In the rows, zero is written as 128.
Here are made-up nodes, facts about them, and rows of numbers that follow some of those facts. Name the node behind each unnamed row.

Some facts about the nodes:
babuk: ζ povol; α 307
betrim: ζ nomar; α 767
brebren: ζ kligren; α 767
brefodrun: ζ skemul; α 307
breplo: ζ driflozi; α 307
bretok: ζ veflugra; α 913
britro: ζ driflozi; α 913
bromer: ζ klime; α 767
brotrar: ζ brinim; α 767
brovel: ζ sotrupos; α 307
dibik: ζ trele; α 19
drestuk: ζ sotrupos; α 767
drisus: ζ nagi; α 19
dugra: ζ sinil; α 913
dutror: ζ kibrutrar; α 19
fave: ζ driflozi; α 767
flamoske: ζ drodon; α 203
flebrim: ζ triros; α 913
flisal: ζ brinim; α 203
floflom: ζ sinil; α 307
flufun: ζ muzefor; α 307
fluvubol: ζ muzefor; α 203
funamil: ζ driflozi; α 19
gebu: ζ nagi; α 307
gedo: ζ povol; α 767
gegufla: ζ sinil; α 203
gezon: ζ nomar; α 913
gole: ζ kligren; α 307
gremo: ζ tregram; α 307
gremur: ζ drodon; α 767
grogukun: ζ tredrus; α 767
grozater: ζ stestok; α 203
gruken: ζ klime; α 913
keplu: ζ stestok; α 19
kesti: ζ veflugra; α 203
klador: ζ kludar; α 307
klasim: ζ skemul; α 913
klosti: ζ nagi; α 767
klugris: ζ nomar; α 203
lebrun: ζ kludar; α 19
meganer: ζ sinil; α 767
nebas: ζ brinim; α 19
nurak: ζ gidrer; α 19
padribe: ζ brinim; α 913
pazes: ζ povol; α 19
pidan: ζ nomar; α 19
plasolir: ζ votir; α 913
pledon: ζ muzefor; α 913
plepla: ζ kludar; α 913
plubir: ζ klime; α 19
pluplun: ζ trele; α 203
pupos: ζ stestok; α 767
rito: ζ skidretruk; α 19
rodres: ζ gidrer; α 913
rokles: ζ kibrutrar; α 203
ruzal: ζ gidrer; α 307
seram: ζ trele; α 307
serek: ζ povol; α 203
sesor: ζ muzefor; α 19
sifi: ζ griflin; α 19
sinos: ζ stestok; α 913
skiklol: ζ veflugra; α 19
skolo: ζ drodon; α 19
skudupli: ζ skidretruk; α 307
soga: ζ skidretruk; α 913
sozal: ζ triros; α 19
stogresil: ζ kibrutrar; α 913
stoklal: ζ tregram; α 19
stostul: ζ skemul; α 19
stotrar: ζ trele; α 767
subrur: ζ kibrutrar; α 767
sugas: ζ tregram; α 203
suvis: ζ gidrer; α 767
telor: ζ driflozi; α 203
tidis: ζ plelufa; α 19
tifefum: ζ klime; α 307
tizem: ζ stestok; α 307
tobek: ζ veflugra; α 307
topletra: ζ drodon; α 913
treplan: ζ nomar; α 307
trotoskel: ζ triros; α 307
truflak: ζ fufla; α 19
tubu: ζ sotrupos; α 19
vafos: ζ votir; α 307
valu: ζ tredrus; α 203
vinutun: ζ sotrupos; α 203
vune: ζ brinim; α 307
zanu: ζ griflin; α 307
zasko: ζ votir; α 767
zepur: ζ tregram; α 767
zizu: ζ skemul; α 767
zogrun: ζ skidretruk; α 203
zopo: ζ fufla; α 307

Named rows:
rito: [137 128 129 125 123 137 143 120 138 128 116 133 132 127 138 118 126 130
 128 138 116 115 146 118 109 109 132 144 103 105]
serek: [138 112 122 118 103 142 186 132  99 129 112 132  81 122 133 118 137 116
 150 134 139 112 108  91 131  97 127 163 124 121]
skudupli: [155 124 126 122 111 133 133 126 115 101 147 106 120  96 147 109 138 119
 157 146 134 122 124 123 131 126 121 142 126 125]
flisal: [131  76 157  82 117 121 156 152 132 166 130 122 124  72  91  90 107 140
 139  83 157 145 115 160 129  62 103 115 147 138]
klador: [149 125 122 128 110 129 129 127 124 105 154 112 120  96 138 111 132 121
 158 138 132 132 124 130 130 126 120 136 132 134]
flamoske: [132 129 126 115 173  95 142 128 155 149 131 147 112 137  92 137 130 114
 174 134 102 141 100 134  99 107 144 136 133 139]
tubu: [155 111 116 114 133 136 137 124 156 143 102 136 140 139 124 114 128 122
 155 145 103 109 133 110 113 130 145 126  95 117]
lebrun: [131 131 125 124 131 133 139 124 153 133 118 129 139 129 131 116 121 128
 133 134 109 121 145 127 111 110 127 141 106 111]
babuk: [169 105 112 123  82 155 166 131 107 104 134 112 106  93 156  95 131 113
 156 144 145 106 118  86 148 139 117 150 127 131]
flebrim: [142 153 127 110 137 121 146 127 121 125 106 120 126 133 134 100 144 136
 124 131 127 137 115 134 128 145 104 112 146 109]
rokles: [ 95 151 124 129 150 107 182 128 129 112 157 140  83 124 116 132  96 109
 136 117 128 151 108 134 117 104  77 180 154 129]
telor: [141 102 138 154  60 129 162 159 142 161 119 109 103 129 113 147 103 161
 169 129 112 142 129 163 110 131 117 119 125 148]
breplo: [170  89 128 163  40 139 138 158 145 131 141  84 124 101 140 128 104 157
 182 138 114 141 144 154 134 167  94 101 133 157]
kludar: [ 87 119 122 132 119 124  92 121 131 123 134 162 137 178 127 165 120 121
 111 144 150 123 121 122 146 152 159 120 118 140]
brotrar: [179  71 161  98 143 138 140 146 133 171 132  97 146  65 103 112 105 147
  94  60 151 128 126 153 128 101  97  92 145 153]
pledon: [124 173 135 117 130 124 146 117 110 103 121 111 123 121 147 104 145 140
 107 127 138 144 117 138 127 128  88 127 151  91]
dibik: [129 137 137 124 131 134 119 117 145 127 115 130 140 125 133 116 138 139
 128 137 111 120 143 135 103  99 142 134  96  94]
gebu: [145 124 120 127 117 128 130 126 124 104 153 109 126  99 139 108 137 120
 159 143 131 133 129 132 132 131 114 136 129 130]
trele: [ 84 130 131 126 118 125  76 114 121 124 128 159 141 174 129 172 144 126
  98 143 156 130 122 129 143 132 187 118 102 121]

Rows to name:
No name comes twice in this set of rows, the named rows included.
[107  59 149  85  98 127  98 147 145 168 129 143 160 121  98 119  94 136
 102  88 186 142 122 149 163 118 139  79 135 163] : brinim
[149  71 149  88 109 135 143 144 164 162 123 122 155  79 110  76  98 146
 130  90 140 137 142 156 126  93 104 102 124 131] : nebas
[163  94 150  74 119 125 149 145 140 155 106 100 147  83 111  61 120 151
 115  82 158 148 110 159 145 120  78  76 157 135] : padribe
[172  65 150  87  93 131 134 150 137 137 151  98 140  50 116  72 113 136
 145  93 164 142 124 160 146 108  88 107 145 151] : vune
[156  94 127 161  58 145 146 155 166 156 107 113 143 137 132 132  89 166
 155 135  90 130 160 156 109 157 111 100 110 135] : funamil
[192  94 143 173  86 149 143 153 136 157 114  93 131 125 129 172 101 170
 126 104 104 123 145 152 112 163 104  93 130 155] : fave
[171 127 129 148  64 134 154 159 145 150  97  98 132 141 135 119 115 175
 146 129 110 140 135 158 122 178  85  78 150 138] : britro

The same nodes again, as new rows of numbers:
Known rows:
sugas: [112 141 140 142 114 115 102 109 145 111 121 111 118 127 151 134 142 140
 154 117 121 138 112 148 123 118]
zizu: [116 148 143 147 125 123 116 112 116 106 115 104 128 100 145 105  99 138
 113 128 137 125 125 118 116 138]
grozater: [115 128 153 144 176 142  96 112 153 137 180 100 204 147 141 133 120 149
 186 110 155 110 129 181 106 139]
trele: [150 113 125 118  80 155 160 145 130 152 134 150 134 190  79 133 154  52
 109 116 146 110 130 124 140 118]
gidrer: [125 133 114 135  96 158 161 137 108 152 120 172 131 178  71 128 133  56
  97 103 117 111 138 127 137 132]
skudupli: [133 137 126 137 136 129 111  92 107 108 107 108 110 155 140 112 154 161
 131 133 142 127 106 129 140 131]
klugris: [ 82 126 122 133 166 104  85 151 219 114 150 161 118 170 181 135 126 155
 129 159 118 119 127 123 133  58]
drisus: [141 120 122  95 115 110 120 141 138 133 131 111 174  84 153 134 137 132
 146 140 133 146 143 132 130 133]
flisal: [106 105 138 176 104 138 127  98 182 138 155 113 100 107 127 207 128 190
 131 132 122 158 113 130 121 136]
kludar: [119 138 111 139 111 164 158 142 105 152 116 179 111 192  67 133 125  66
  86  94 112 106 133 111 131 136]
brebren: [136 120 157 124 114 119 128 130 145 112 134 100 163  87 145 119 101 126
 126 151 150 128 129 125 122 122]
gebu: [169 129 143 124 157 117 112 116 128 118 124 117  97 160 136 130 162 156
 128 135 148 132 102 116 134 115]
suvis: [101 154 144 145 115 137 109 100 110 103 117  99 124 116 152 104 103 137
 118 127 145 121 117 119 120 142]
gedo: [140 145 156 129 134 118 117 126 127 109 122 108 128  95 143 116 113 128
 113 132 135 133 121 113 120 117]
gegufla: [126 119 144 131  94 110 109 112 161 111 133 104 152 118 156 142 153 130
 171 133 135 139 115 159 128 109]
valu: [115 139 144 137 137 114 104 113 148 118 124 123 105 129 148 140 133 142
 148 114 117 137 111 143 120 107]
seram: [147 137 132 133 146 113 123 107 109 118 100 129 137 127 123 111 137 157
 125 135 114 138 119 142 141 125]
vinutun: [159 136 159 116 142 101 108 140 171 119 139 121 110 120 154 150 153 125
 148 125 126 158 110 136 119  85]
pledon: [127 122 121 150 124 123 109 122 117 115 132 110  85 109 154 106 139 133
 142 125 129 131 137 144 134 135]

Name these rows:
No name comes twice in this set of rows, the named rows included.
[116 120 130 156 187 157 102 118 118 136 194  98 166 130 143 104 109 152
 167 115 155 103 152 180 115 168] : sinos
[ 86 130  91 104 180 106  90 167 187 132 128 166 147 124 176 129 102 163
 109 165 108 124 155  96 137  91] : pidan
[115 133 126 142 202 204 150 139 108 181 190 159 232 222  51 116  86  86
 132  74 154  72 154 163 105 173] : stestok
[107 146 154 147 189 154 108 111 126 127 177  89 196 135 135 105  85 151
 145 115 177  97 132 143 100 168] : pupos
[ 88  95  98 140 159 113 107 161 183 115 156 156 119 134 180 110 110 154
 119 179 117 114 163 134 146  89] : gezon
[139 137 139 138 211 149 114 106 113 137 157 113 199 154 112 109 113 171
 159 125 154 105 126 164 120 158] : tizem

The same nodes again, as new rows of numbers:
Some nodes and their rows:
flisal: [ 89 174 162 119 143 166 123 115 136 155 146 156 124 155 191  77 177 118
 128 170 133 127 172 129 114 147 117 170  95 135 132 120 131]
fave: [ 79 200  97 152 163 189 139 100  96 160 169 164 149  90 189 103 135 118
 127 168 173  95 155 150 133 130 126 145 134 101 143 120 127]
telor: [ 59 201 138 146 161 200 114 104 139 134 171 166 148 102 180  96 153 146
 119 181 161 111 168 137 121 144 132 151 117 128 131 111 134]
topletra: [ 78 177 132 141 186 167 143 116 112 138 127 151 147 111 180  72 159 109
 129 151 167  99 163  93 136  80 139 165 123 144 153 120 119]
zopo: [ 89 176 104 117 172 182 148 129 109 130 136 105 131 132 185  95 159 119
 112 179 166  99 157 121 155 124 137 128 125 150 141 131 138]
ruzal: [ 79 167 108 105 181 188 169 132 104 116 145  93 145 142 198  79 126 124
 115 183 150  90 165 113 156 125 154 141 123 139 132 121 124]
brebren: [ 92 183 104 133 154 163 153 116  93 170 147 150 147 115 194  94 143  92
 109 162 170 106 149 126 130 125 123 156 146 126 147 122 123]
klugris: [ 92 186 153 131 166 175 135 115 156 144 152 118 141 119 209  72 175 115
  74 163 184 101 167 132  93 148 141 165 117 159 147 126 123]
pidan: [ 92 176 126 133 159 163 152 126 124 137 170  91 135 114 203  82 198 116
 104 144 198  68 149 128  78 122 144 148 123 148 152 153 105]
serek: [ 69 184 140 140 152 183 135 123 119 133 135 161 152 120 179  84 182 104
  99 169 159 127 157 102 112 138 123 158 111 158 123 114 143]
dugra: [ 70 181 135 122 218 140 112 131 105 141 154 149 121  98 162  66 170  98
 118 134 164 100 170 113 155 100 131 149 139 147 134 104 106]
stostul: [ 75 173 113 124 143 154 134 132 114 144 168 114 135 133 170 106 180 123
 131 164 173  87 141 109 102 106 129 143 158 149 154 139 111]
zizu: [ 96 185 100 131 152 157 143 119 103 184 148 146 143 125 187 104 139  98
 112 167 172 105 147 125 127 117 120 154 166 131 160 124 123]
brovel: [ 91 174 104 111 169 177 144 131 121 136 137  96 132 145 182 101 147 129
 115 186 161  95 159 121 153 118 139 133 145 152 157 129 133]
seram: [ 90 175 102 123 167 182 145 129 110 129 131 105 134 135 178  98 165 121
 113 179 168 100 154 117 152 121 132 129 127 153 146 132 142]
brinim: [115 173 179 146 108 133 163 100 146 189 130 100  79 134 193  80 154 120
 182 146 136 133 175 124 160 178  87 156  52 147  85 158  94]
sotrupos: [ 84 185 137 147 127 138 167 113 167 179 142  77 117 108 167 112  95 139
 133 167 172 111 148  92 162 147 117 148 170 185 115 142  84]
povol: [ 80 188 136 186 130 166 192 112 117 144 111 117 134  65 168  94 159  95
 124 143 183 135 142  72 155 158 102 131  84 187  71 148 118]
kibrutrar: [ 80 190 139 162 134 142 164 116 141 163 131  94 116  80 156 105 136 115
 126 151 182 125 147  90 164 156 104 133 135 188  91 143  99]

Which node is each row?
No name comes twice in this set of rows, the named rows included.
[ 60 192 150 133 193 107 134 142 112 148 180  91  90  50 138  79 142  86
 105 129 173 129 161 116 193 193 105 114 142 187  39 109  76] : sinil
[ 31 190 159 134  83 131 177 103 149 174 124 115 111  56 205 131 187  98
 113 174 167 118 150 118 224 126 185 168 124 187  81 157  92] : stestok
[ 64 175 154 136 148 161 215 117 131 139 160  70 145  99 197  70  54 124
 133 166 142 104 165  78 165 157 150 164 123 160  73 124  68] : gidrer
[ 76 193 100 135 179 208 135 112 114 118 156 118 137 107 179 106 152 148
 129 185 172  87 166 145 159 132 139 118 112 122 139 130 140] : breplo
[ 84 177 108 122 163 171 174 121  86 160 159 137 160 126 206  80 106  93
 112 165 152  98 156 118 129 124 142 169 143 115 139 114 109] : suvis
[ 68 184 112 119 131 154 154 114  95 177 142 160 143 103 214 109 174  78
 102 173 165 105 148 139 159 108 160 169 145 130 144 130 122] : pupos
[ 46 183 153 112 129 165 130 117 137 149 143 161 141 117 202 102 192 105
  93 186 150 119 160 126 147 119 164 176 130 158 127 119 129] : grozater
[108 178 115 123 183 184 153 122 130 128 135  72 128 125 212  80 174 120
  87 164 193  81 165 140 129 134 150 132 114 155 156 143 132] : treplan
[120 193 163 169 156 151 186  99 187 165 139  32 112  62 223  69 151 117
  78 128 234  82 161 132 117 177 142 145 102 192 117 170  81] : nomar

The same nodes again, as new rows of numbers:
Named rows:
gidrer: [128 154 114 132 141 129 149 115 169 152 105 130 147 138 178 162 157 164
 123 119 158 111 125 142 139 126 147 126 113 128 103]
fluvubol: [104 136 166 100 147 111 135 143 144 126 143 131 108 155 127 106 136 116
  86 149 134 132 101 128 176  85 123  96 107 113 132]
muzefor: [120 161 147 107 160 151 148 112 157 156  94 134 161 149 184 160 144 147
 121 125 164 110 113 149 175 111 139 118  79 135 116]
flufun: [121 127 152  92 118 169 150 127 118 128 131 135 140 158 132 123 131 139
 113 157 148 109 102 117 133 114 140 145  65  97 130]
nagi: [133 145 106 143 140 134 142 107 153 146  98 139 153 128 166 161 146 154
 139 123 152 111 127 157 145 124 128 134 131 140 110]
pazes: [151 116  96 126  89  84 131 151 167 126 155  79 116 114 131 137 105 124
 115  74 103 141 164 113  43 146 154 136 150 109 122]
suvis: [113 159 153 118 142 111 134 148 127 129 129 118 137 123 143 121 147 142
 114  98 144 120 111  87 130 142 156 105 119  98 143]
breplo: [175  58 137  75 139 203 150 106 107 159  97  88  93  73 101  95 157 151
 149 158 114 151  67  98  72  95 144 134 172 140  77]
drodon: [122 159 132 115 153 138 157 116 173 156  97 137 150 146 182 159 159 153
 116 121 169 105 123 140 154 118 145 119  88 130 108]
skiklol: [140 130 136  88 137 125 104 129  91 123 135 107 162 137 117 140  70  93
 126 108  90 152 152 153 135 123  97 134 103 125 140]
zepur: [119 160 135 128 171 137 106 137  45 111 124 134 185 115 105 129 110 116
 145 128 118 135 111 154 171 146  82 123 149 115 157]
kligren: [135 148 104 151 143 139 145 108 154 144 100 138 151 124 165 166 149 152
 137 125 151 114 126 160 143 124 129 133 129 142 107]
bretok: [113 111 117 118 159 143 108 150  74 146 143 142 135 188 117 130 122  91
 136 153 131 152 142 159 153 147  91 126 133 162 150]
babuk: [142 107  70 155  67 127 155 148 152 123 160 117 118 125 116 126 149 164
 122 138 143 112 119 111  37 142 159 171 154  80 117]
nomar: [191 172 110 176 183 146  99  78 170 105 110 185  93  91 102 141 138 141
 167 161 137  92 223 168 165 112 126 123 130 126 123]
tubu: [134 133 149  80 127 114 118 131 134 134 132  99 136 145 133 137  88 105
 108  96 103 140 147 123 118 124 127 117  87 115 134]
gremo: [134 120 103 122 129 173 123 122  48 104 143 150 178 148  91 138  99 122
 148 179 112 124 112 176 140 127  78 177 121 112 139]
vinutun: [113 134 142 117 140 105 137 141 148 124 149 128 105 143 123 111 140 122
  91 146 124 136 109 135 159  87 115 105 138 112 128]
britro: [152  48 141  77 178 178 124 131 107 191 101  88  65 119 111  91 163 112
 148 147 120 183 104  99  94 125 131  86 197 190  91]

Name these rows:
No name comes twice in this set of rows, the named rows included.
[173  89 134  94 182 182 149  89 143 185  56  93 107  65 141 134 172 156
 156 126 130 156  77 131 108  92 135 104 193 178  60] : driflozi
[172 177 144 164 184 128  84 108 125  85 127 168  87  74  70 103 130 125
 156 143 115 110 205 117 157 132 133 102 142  96 156] : betrim

Now the same nodes, written a new way:
Named rows:
stotrar: [123 143 162 151 153  93 127 129 144 139 125  98 123  83 127 133  86 167
 122 118 121 108 156 124 157 150 123]
valu: [138 124 134 159 129 110 117 131 144 145 146 110 160  96  88 150 112 125
 127 103 134 102 139 132 128 121  90]
topletra: [134 148 141 124 152 102 107 179 122 144 174 132 137 100 114 135 116 166
  93  97 112  90 144 177 118 124 130]
fave: [124 171 130 120  83 109 161  73 178 106 137 137 144  35  72 136  80 142
  98 130  26  83 135 113 135 141 150]
rokles: [130 126 141 172 135 104 120 142 142 152 136  97 164  88 101 140 102 122
 136 104 144 105 140 142 140 112  86]
tobek: [149 152 159  83 127 123  76 141 136 147 149  94 132  86 117 152 121 165
 113  79 120 117 128 189 142 153 116]
breplo: [141 187 133 104  44 161 145  83 170 107 135 129 164  33  63 135  99 116
 108 100  46  86 117 153 138 148 157]
brotrar: [107 111 117 185 122 122 117  92 149 196 146 161 111  92 174 171 106 125
  82  29  91 116 173  93 157 213 116]
skiklol: [131 161 142  91 155  77  71 138 138 147 174 115 136  88 141 132 133 157
 122  99 113 125 114 161 141 111 124]
sesor: [158 161 105 201 124 128 124 119 118 100 155 120 127 166 132 114 107  81
 114 115 120 107 127 112 151  78 128]
flebrim: [128 145 146 167 143 121 127 157 123 139 159 133 145 102 114 128 113 143
 105 108 132  86 142 148 117 143 146]
sugas: [141 122 138 173 136 105 121 129 133 138 141 104 162  97  93 143 107 120
 128 104 137 102 134 133 131 115  81]
gezon: [127 166 150 140 130 134 140 160 165 169 203 171 144 154 109 161  34 132
  94 166 181 121  95 133  84 179 154]
flamoske: [146 123 133 122 141  82  97 157 140 150 165 104 154  91  93 160 118 146
 114  88 118 110 136 157 127 101  73]
gedo: [150 136 135 119 151  82 109 144 140 132 156 105 102 117 118 153  98 175
  91 103  87 107 157 135 146 126 104]
suvis: [130 140 158 163 151 100 125 113 137 128 126 104 121  97 124 137  89 153
 115 120 121 105 154 114 149 158 122]
sinos: [145 138 123 179 152 130 124 207 155 127 198 114 143  98  97 181 178 139
 140 142 128  89 205 138 134 192 232]
sifi: [131 159 134 146 135 106  99 117 137 132 160 127 138 110 137 125 123 123
 127 111 120 114 122 128 145 117 136]
meganer: [158 113 186 144 175  95  79  22 115  95 137 136 131 116  97 154 137 160
 106 116 123  98 133  86  95 214 134]

Which node is each row?
No name comes twice in this set of rows, the named rows included.
[152 124 184 158 170 116  82  59  95 102 157 163 168 110  93 140 155 147
 100 110 142  79 120 124  70 207 156] : dugra
[161  99 172 152 159 100  71  35 113 106 151 136 180 105  67 164 154 123
 125 104 149  97 117 106  81 183  99] : gegufla
[154 149 110 167 148 117  98 167 171 119 200 106 136 107 122 173 189 113
 166 146 117 121 181 122 158 162 230] : keplu
[172 129 186 124 142 144  60  37 108  94 132 123 154 120  85 156 152 132
 113  93 148 101 114 129  99 217 144] : floflom
[142 142 140 134 117 116 128 139 185 177 189 147 164 150  80 184  41 109
 115 160 186 141  89 121  95 151 100] : klugris
[123 193 113 117  73 115 138  79 171 104 159 153 172  35  93 115 110 104
 120 125  38  94 105 130 137 101 166] : funamil

